The symbols move the points like this.
cr π jr
cr ε dg
cr β sl
cr γ bn
cr ζ jg
cr κ ql
fg π zp
fg ε gt
fg β jf
fg γ sc
fg ζ hs
fg κ jd
lq π pm
lq ε bf
lq β pg
lq γ bb
lq ζ bn
lq κ cr
cq π hb
cq ε tb
cq β zz
cq γ hr
cq ζ tp
cq κ lt
zc π sc
zc ε nq
zc β bt
zc γ hc
zc ζ jf
zc κ nh
tb π cq
tb ε tp
tb β zf
tb γ qr
tb ζ ph
tb κ pg
dg π cr
dg ε jg
dg β bb
dg γ br
dg ζ pm
dg κ hz
qp π lz
qp ε bd
qp β zd
qp γ fb
qp ζ fd
qp κ zf
zb π ph
zb ε gb
zb β lz
zb γ zf
zb ζ hr
zb κ cq
bd π qp
bd ε fd
bd β sm
bd γ ds
bd ζ nf
bd κ mq
pq π hc
pq ε bm
pq β gh
pq γ sq
pq ζ bt
pq κ dp
ql π pj
ql ε hz
ql β bf
ql γ jg
ql ζ zl
ql κ gs
gb π zb
gb ε hr
gb β qp
gb γ mq
gb ζ qr
gb κ tb
lt π qm
lt ε pg
lt β gb
lt γ tp
lt ζ bg
lt κ zr
bn π bf
bn ε br
bn β hb
bn γ lt
bn ζ zr
bn κ jg
tp π tb
tp ε ph
tp β mq
tp γ dn
tp ζ zb
tp κ bg
bb π sl
bb ε qm
bb β ph
bb γ cq
bb ζ lt
bb κ bn
mf π gs
mf ε jt
mf β jg
mf γ jr
mf ζ pj
mf κ cm
hs π gt
hs ε nh
hs β pf
hs γ nq
hs ζ pr
hs κ gr
bm π pq
bm ε bt
bm β gs
bm γ cm
bm ζ mj
bm κ pf
mb π mj
mb ε pc
mb β pj
mb γ gs
mb ζ sq
mb κ pq
qf π ds
qf ε zd
qf β hs
qf γ zp
qf ζ sm
qf κ md
pc π mb
pc ε sq
pc β ql
pc γ mf
pc ζ cm
pc κ bm
jn π jd
jn ε gr
jn β sc
jn γ nh
jn ζ zp
jn κ qf
pf π dp
pf ε dd
pf β sq
pf γ mj
pf ζ hc
pf κ zc
zz π dn
zz ε zf
zz β md
zz γ bd
zz ζ mq
zz κ gb
dd π pf
dd ε hc
dd β cm
dd γ mb
dd ζ pq
dd κ nq
hz π ql
hz ε zl
hz β bn
hz γ pm
hz ζ jr
hz κ mf
pg π lt
pg ε bg
pg β hr
pg γ ph
pg ζ hb
pg κ sl
tj π md
tj ε fb
tj β zp
tj γ jd
tj ζ ds
tj κ bd
qr π hr
qr ε dn
qr β fd
qr γ lz
qr ζ zz
qr κ ph
zf π zz
zf ε mq
zf β tj
zf γ fd
zf ζ rn
zf κ hr
qm π bb
qm ε lt
qm β zb
qm γ tb
qm ζ pg
qm κ br
dp π jf
dp ε pf
dp β pc
dp γ bt
dp ζ dd
dp κ sc
jm π pr
jm ε sc
jm β pq
jm γ pf
jm ζ zc
jm κ gt
nh π hs
nh ε pr
nh β dd
nh γ jf
nh ζ jm
nh κ zp
nq π zc
nq ε jf
nq β mj
nq γ pq
nq ζ dp
nq κ pr
jr π zl
jr ε cr
jr β zr
jr γ bf
jr ζ dg
jr κ pj
jt π mf
jt ε pj
jt β pm
jt γ cr
jt ζ ql
jt κ jz
sm π zd
sm ε jd
sm β pr
sm γ gt
sm ζ jn
sm κ fb
cm π sq
cm ε jz
cm β zl
cm γ pj
cm ζ gh
cm κ mj
bt π bm
bt ε mj
bt β mf
bt γ jz
bt ζ mb
bt κ dd
sc π jm
sc ε zc
sc β bm
sc γ dd
sc ζ nq
sc κ hs
jg π dg
jg ε pm
jg β qm
jg γ zr
jg ζ lq
jg κ zl
gt π fg
gt ε hs
gt β dp
gt γ zc
gt ζ nh
gt κ jn
pj π jt
pj ε ql
pj β lq
pj γ dg
pj ζ hz
pj κ gh
fb π tj
fb ε ds
fb β fg
fb γ jn
fb ζ qf
fb κ fd
br π bn
br ε zr
br β cq
br γ pg
br ζ sl
br κ pm
md π nf
md ε tj
md β gr
md γ sm
md ζ fb
md κ qp
zr π br
zr ε sl
zr β tb
zr γ bg
zr ζ bb
zr κ lq
hb π bg
hb ε cq
hb β dn
hb γ gb
hb ζ tb
hb κ qm
sq π pc
sq ε cm
sq β hz
sq γ jt
sq ζ jz
sq κ bt
sl π zr
sl ε bb
sl β tp
sl γ hb
sl ζ qm
sl κ bf
bf π lq
bf ε bn
bf β bg
bf γ qm
bf ζ br
bf κ dg
gh π jz
gh ε gs
gh β cr
gh γ hz
gh ζ mf
gh κ pc
pm π jg
pm ε lq
pm β lt
pm γ sl
pm ζ bf
pm κ jr
bg π pg
bg ε hb
bg β qr
bg γ zb
bg ζ cq
bg κ bb
ds π fb
ds ε qf
ds β gt
ds γ gr
ds ζ zd
ds κ nf
nf π fd
nf ε md
nf β jn
nf γ zd
nf ζ tj
nf κ lz
lz π rn
lz ε qp
lz β qf
lz γ tj
lz ζ bd
lz κ zz
gr π jn
gr ε zp
gr β zc
gr γ pr
gr ζ fg
gr κ zd
jz π cm
jz ε gh
jz β jr
jz γ ql
jz ζ gs
jz κ mb
mj π bt
mj ε mb
mj β jt
mj γ gh
mj ζ pc
mj κ hc
mq π zf
mq ε rn
mq β fb
mq γ nf
mq ζ lz
mq κ qr
rn π mq
rn ε lz
rn β ds
rn γ md
rn ζ qp
rn κ dn
hc π dd
hc ε pq
hc β jz
hc γ pc
hc ζ bm
hc κ jf
pr π nh
pr ε jm
pr β hc
pr γ dp
pr ζ sc
pr κ fg
zd π qf
zd ε sm
zd β nh
zd γ fg
zd ζ jd
zd κ tj
hr π gb
hr ε qr
hr β bd
hr γ rn
hr ζ dn
hr κ tp
jd π sm
jd ε jn
jd β jm
jd γ hs
jd ζ gr
jd κ ds
zp π gr
zp ε fg
zp β nq
zp γ jm
zp ζ gt
zp κ sm
jf π nq
jf ε dp
jf β mb
jf γ bm
jf ζ pf
jf κ jm
fd π bd
fd ε nf
fd β jd
fd γ qf
fd ζ md
fd κ rn
ph π tp
ph ε zb
ph β rn
ph γ zz
ph ζ gb
ph κ hb
gs π gh
gs ε mf
gs β dg
gs γ zl
gs ζ jt
gs κ sq
dn π qr
dn ε zz
dn β nf
dn γ qp
dn ζ zf
dn κ zb
zl π hz
zl ε jr
zl β br
zl γ lq
zl ζ cr
zl κ jt

The rows follow the links: the fewer symbols apart two points are, the more alike their rows tend to be.

Each row is also shifted at random along 6 hidden directions that mean nothing.

Rows with their points:
-76,-1,-12,19,-28,21,11,10,14,-2,15,14,7,2,12,-20,-6,8,-23,-33,21,6,-7,-21,16,-28,-8,-20,29,-27,8,25,-42,-3,-3,4,-9,10,5,3,12,-13,39,-19,-3,22,-24,11,-9,14,-57,12,-13,0,13,-18,-6,-3,-11,5,-41,-16,2,-18
point: gs
-3,-6,22,-22,13,-30,66,-10,5,24,8,7,2,-18,10,61,8,28,0,25,-49,6,11,44,-27,6,34,-22,-5,25,28,13,7,-24,5,-16,-28,-9,-2,-8,34,45,-19,8,-17,-15,34,-15,5,-5,-45,-8,14,-8,12,28,33,35,-48,-5,41,-7,3,15
point: pc
64,6,-13,-5,3,-24,43,-10,8,-20,19,-14,6,-7,-6,23,12,3,8,3,-21,9,5,7,-9,14,7,9,-11,26,10,-5,6,0,-12,-11,3,2,-11,-4,10,22,-24,3,13,-3,23,6,8,-7,4,-12,-2,11,8,19,3,-3,-12,4,17,-1,7,18
point: qr
8,-12,8,-6,-5,24,4,-16,1,17,10,13,-13,-9,-17,16,27,19,15,-35,-9,12,-11,21,5,-4,8,2,0,22,-6,15,17,-3,-17,18,3,-7,-25,-15,18,20,3,1,0,-10,-10,17,-13,-11,-14,20,-15,14,22,11,14,0,-33,-27,-1,8,11,-6
point: zp
-8,-5,23,-4,-45,35,-14,-12,26,4,-6,27,-45,22,-4,13,4,34,17,-25,-3,11,6,22,8,-23,21,-12,27,11,4,26,-3,-15,5,17,-1,-16,-12,-6,20,18,12,-7,-18,-15,-3,-9,-14,0,-45,15,-11,-11,15,-8,-14,18,-34,0,-15,-17,7,-27
point: dp
1,12,-32,21,-18,-3,-1,9,6,-35,9,-15,20,-1,13,-38,-18,-21,-23,-1,26,1,-11,-37,14,-15,-21,-2,9,-27,0,-3,-38,15,1,-8,7,17,15,12,-16,-27,18,-12,12,26,-15,6,0,10,8,-5,-10,4,-5,-15,-22,-29,26,17,-29,-10,-8,-1
point: lt
-143,6,-9,31,28,-17,19,-11,-31,-2,19,-10,44,-37,-9,14,-3,-17,-9,-19,-21,9,6,6,4,8,0,10,-17,14,19,-15,-1,0,1,-12,-5,9,-27,3,-6,33,-42,2,22,2,18,19,31,10,47,-2,2,31,21,13,23,-9,-1,-5,24,-4,0,43
point: zr
23,-1,39,-25,2,45,-42,-1,-12,35,-9,30,-24,16,-17,16,12,23,22,-40,-12,5,14,32,10,-13,20,-6,14,15,-2,23,19,-28,-1,20,-5,-17,-25,-12,17,29,4,2,-6,-31,-11,-5,-2,3,-16,23,6,2,19,-6,19,30,-31,-21,4,-3,0,-21
point: pq
5,13,-14,18,-11,-23,-26,-14,4,-29,1,-20,0,4,-3,5,-5,-21,12,23,-2,-3,8,6,6,5,10,22,-5,15,-1,-32,1,4,6,-2,19,3,3,9,-7,9,-41,3,21,-16,19,-15,14,6,64,-19,-6,6,-2,-2,-22,-12,21,26,13,-5,-5,16
point: ph
-58,-7,-17,7,10,-2,38,31,10,34,29,-1,23,8,4,-16,14,5,-22,-13,32,-19,-1,-37,6,3,-24,-13,11,-35,6,19,-18,2,-22,7,-14,17,25,3,21,-38,47,-9,5,26,-25,15,-19,7,-73,6,-12,-3,-3,-19,13,8,-5,6,-42,4,4,-16
point: mb
-130,-10,-1,34,-42,14,-33,-22,15,2,-7,14,-24,-4,0,-4,2,2,7,-9,17,2,-14,8,15,-20,7,5,17,-1,-11,-6,-9,6,9,21,18,-6,-1,2,6,-3,-3,-4,-6,-4,-9,-3,-15,5,19,12,-24,3,9,-15,-23,-15,-4,-1,-13,-7,5,-5
point: zc
-55,11,-15,12,1,14,48,33,3,4,47,13,15,1,-6,-20,7,9,-13,-68,32,-4,26,-48,11,-6,-26,6,16,-25,19,27,-26,-16,-22,-1,-3,11,-8,13,18,-6,20,-7,28,35,-3,32,9,25,-58,15,-6,30,14,-22,3,7,-2,13,-44,-21,18,5
point: cr
16,-6,-25,2,22,-50,49,0,7,-11,7,-29,24,-8,5,6,1,-15,-10,47,-8,-9,-8,-15,-19,31,-11,3,-26,0,1,-18,10,23,-9,-18,-1,16,22,-4,-11,-20,-6,3,0,13,13,1,-1,-14,0,-24,2,-12,-20,20,3,-12,16,10,9,18,0,12
point: zf
58,10,-6,-9,4,-5,-30,17,-15,5,-11,-2,7,-32,32,-22,-11,-23,-21,26,18,-19,-25,-6,-1,-30,-10,0,13,-32,-21,-22,-30,-3,17,-4,3,5,20,27,5,-27,13,11,12,11,-27,-7,-10,17,53,9,8,11,-2,-17,3,-29,19,-12,8,1,-20,22
point: gh
-116,8,-21,45,-32,-21,-30,-10,20,-8,13,-15,12,28,5,6,-7,-12,1,22,5,-8,16,6,28,-11,24,-3,18,5,18,-12,-23,-8,-2,11,4,8,20,5,10,1,-18,-18,18,-28,4,-29,4,17,3,-21,-17,-13,3,-23,-23,6,7,52,-25,-24,-13,-16
point: dg
44,-2,-30,3,3,8,9,6,0,-17,13,-12,17,-4,-6,-30,8,-10,-11,-17,17,1,-22,-29,9,3,-28,1,-5,-10,-11,6,-8,23,-19,2,7,13,-1,-5,-11,-27,26,-12,7,24,-26,26,-10,-9,-6,6,-17,7,-1,2,-5,-28,10,-8,-29,10,5,-8
point: mq
-140,-9,-3,39,-38,35,41,-19,20,-15,34,26,-24,-8,-34,2,22,29,20,-92,13,25,13,-16,12,-2,-12,21,7,22,13,27,4,3,-21,14,19,-7,-46,-8,11,30,-12,-7,11,20,13,43,2,0,-36,24,-30,37,32,3,-17,-7,-27,-6,-29,-15,40,5
point: fb
125,-4,-1,-21,-45,9,52,-5,47,-25,14,14,-48,16,-1,11,11,36,16,-22,4,15,1,-5,-12,-6,5,-2,17,13,7,28,-5,-1,-14,-2,4,-7,-7,-7,23,9,17,-4,-12,11,12,3,-19,-11,-70,6,-13,-7,4,10,-25,4,-31,5,-16,-11,21,-19
point: ds
-69,-7,-14,18,20,-19,35,-13,-5,-5,16,-16,26,-8,-19,16,13,1,4,-5,-18,11,4,-1,-2,29,-3,7,-22,25,13,-2,19,12,-15,-2,-3,8,-15,-14,-6,17,-22,-5,6,-2,18,15,11,-12,-1,-11,-8,6,7,20,10,-1,-6,0,7,7,10,10
point: zz
92,15,-27,-5,-2,-17,36,5,4,-23,24,-10,20,-21,20,-1,-3,-4,-17,1,-4,2,-9,-10,1,-18,1,-5,11,-6,9,1,-40,-3,-7,-18,-3,12,5,11,19,7,4,-6,21,12,0,2,0,11,-4,-3,-4,13,13,3,4,-19,-6,8,-4,-15,-5,20
point: br

From each start, follow one symbol. Which point do you reach?
Answers are names.
start -89,1,-18,25,7,-34,55,-2,2,-23,13,-15,31,-14,11,6,-16,-9,-16,15,-11,6,6,-14,-9,13,-6,-5,-12,-3,25,-1,-17,10,5,-26,-10,13,5,5,-11,5,-13,-8,1,22,26,8,18,2,-13,-19,5,0,-4,12,0,-3,7,15,6,-9,4,22
γ: tb
start -47,11,15,9,-24,12,-12,-9,3,-6,-1,18,-11,3,5,10,-14,10,3,-17,-7,11,13,17,7,-23,22,-8,19,3,14,7,-19,-21,14,-3,-5,-8,-14,8,9,30,-13,-6,1,-11,11,-13,13,16,-6,2,3,3,15,-8,-7,9,-16,10,2,-25,1,2
ε: hz
start 60,9,-3,-10,-12,-23,61,-1,17,-38,4,-5,-2,-4,14,13,-19,9,-4,13,-17,14,13,-7,-19,3,1,-7,-3,5,22,10,-16,-3,9,-33,-10,2,-1,2,-4,18,-7,-2,-8,19,34,-3,15,-2,-30,-17,16,-7,-6,17,-12,2,-7,17,11,-15,7,15
π: pg
start -88,-15,-5,23,-8,-22,34,-11,17,-16,-5,-9,-6,2,-6,3,-3,3,3,15,1,4,0,-13,-14,27,-11,6,-18,5,3,-5,16,23,0,-8,3,2,4,-9,-17,-9,-9,-2,-17,18,21,4,0,-14,-12,-14,-2,-10,-16,14,-19,-4,12,9,2,7,14,2
π: fd
start 140,5,13,-23,-15,25,-59,-13,-6,-3,-14,11,-43,-7,-9,2,16,-2,29,-13,-1,0,-14,27,3,-19,10,26,4,21,-28,-18,20,-8,0,17,28,-18,-18,5,6,16,-23,15,13,-25,-9,-5,-8,-3,68,22,-8,18,12,1,-9,-18,-4,-19,22,9,-2,6
κ: tj
start 30,-6,-12,2,2,3,-23,1,-2,-17,-18,-10,1,4,0,-36,-9,-17,-7,14,20,-1,-24,-21,0,4,-24,5,-12,-16,-22,-9,4,29,3,1,12,7,12,-3,-32,-37,19,-2,-10,18,-19,6,-9,-12,23,-1,-3,-9,-21,-1,-15,-25,30,-7,-12,17,-1,-9
β: sm
start 15,-11,-20,9,-25,-1,16,-12,26,3,19,0,-14,0,-5,7,27,11,5,-9,10,-1,-15,-1,7,-6,3,4,11,8,-6,6,-4,9,-20,17,9,3,2,-5,27,-8,10,-5,6,-1,-10,3,-27,-9,-25,8,-28,3,11,-1,-10,-10,-17,0,-18,3,8,-11
β: zc
start 84,18,-13,-5,-7,20,8,9,-16,-36,11,6,1,-34,10,-27,-11,-11,-10,-48,14,10,-9,-24,2,-25,-21,17,7,-13,-6,2,-31,-3,2,-18,14,2,-25,21,-5,10,-1,5,26,31,-4,28,12,17,37,20,1,39,18,-1,-4,-35,10,-17,0,-12,4,33
β: hr
start 36,-3,-14,7,-26,5,16,-29,15,-34,7,-3,-7,-12,-2,4,3,9,3,-17,-11,22,-19,8,2,-11,4,-3,4,18,1,7,-11,15,-7,-5,8,1,-17,-10,1,14,0,-11,-4,4,1,12,-7,-12,-5,3,-20,5,14,17,-13,-22,-15,-7,-5,-5,9,-1
β: qf
start 95,4,6,-29,16,33,-23,28,-17,34,6,14,0,-6,3,-22,12,1,-6,-30,20,-14,-7,-9,7,-21,-11,-2,17,-23,-18,11,-8,-16,-10,15,-3,-2,1,8,20,-16,32,5,13,1,-38,11,-14,11,-7,28,2,13,12,-19,24,-1,-5,-25,-14,6,-6,-8
π: bt
start -2,-4,-19,5,32,6,-11,19,-29,26,14,-3,5,-35,-14,-27,30,-25,-4,-22,38,-27,-17,-35,0,10,-40,41,-15,-20,-35,-32,19,12,-17,16,30,4,-6,19,1,-35,-7,25,35,22,-22,32,-9,5,71,26,-10,46,0,-11,11,-36,30,-28,6,31,7,34
ε: gr
start 70,13,-30,16,-37,29,-23,1,17,-33,28,-1,-5,17,-12,-30,7,-3,5,-54,31,6,-3,-29,32,-22,-12,15,25,-2,-4,12,-30,3,-22,16,24,9,-11,6,5,-8,15,-19,31,6,-23,15,-8,10,-7,10,-31,17,19,-22,-29,-26,6,15,-51,-14,5,-21
ζ: hr
start -33,9,23,-9,21,-22,16,14,-15,10,-10,3,4,-12,11,22,-17,-3,-2,24,-16,-7,27,9,-24,11,7,2,-11,-4,14,-12,10,-17,21,-24,-12,-6,0,16,-3,18,-29,17,-1,2,32,-15,26,12,16,-10,31,3,-8,3,12,21,7,6,37,-6,-2,29
γ: pm
start 1,-5,28,-6,-6,32,-40,-25,-7,3,-12,16,-34,4,-29,18,14,13,36,-31,-18,17,4,33,4,4,17,18,-3,38,-10,-3,37,-7,0,19,16,-21,-38,-11,-3,36,-31,9,-2,-29,11,2,6,-10,35,14,-4,12,15,11,-2,8,-16,-19,19,3,11,-4
β: hs
start 146,22,7,-38,43,-7,-12,33,-39,13,2,-4,15,-23,10,-6,-2,-20,-7,4,0,-18,9,-7,-12,-3,-10,15,-8,-13,-10,-21,-1,-22,8,-14,-1,-2,0,26,0,1,-12,23,29,4,2,-3,19,19,53,7,30,25,-2,-7,26,-1,18,-11,29,4,-14,34
π: dg
start -5,4,-31,28,-22,-45,-11,-23,24,-28,10,-30,7,13,2,15,2,-19,8,49,-9,-5,-1,9,11,10,20,9,-4,21,7,-29,-3,13,-5,2,14,11,20,0,0,0,-30,-8,16,-26,14,-27,-2,-6,35,-31,-20,-14,-6,1,-27,-12,13,41,1,-5,-9,0
β: bd
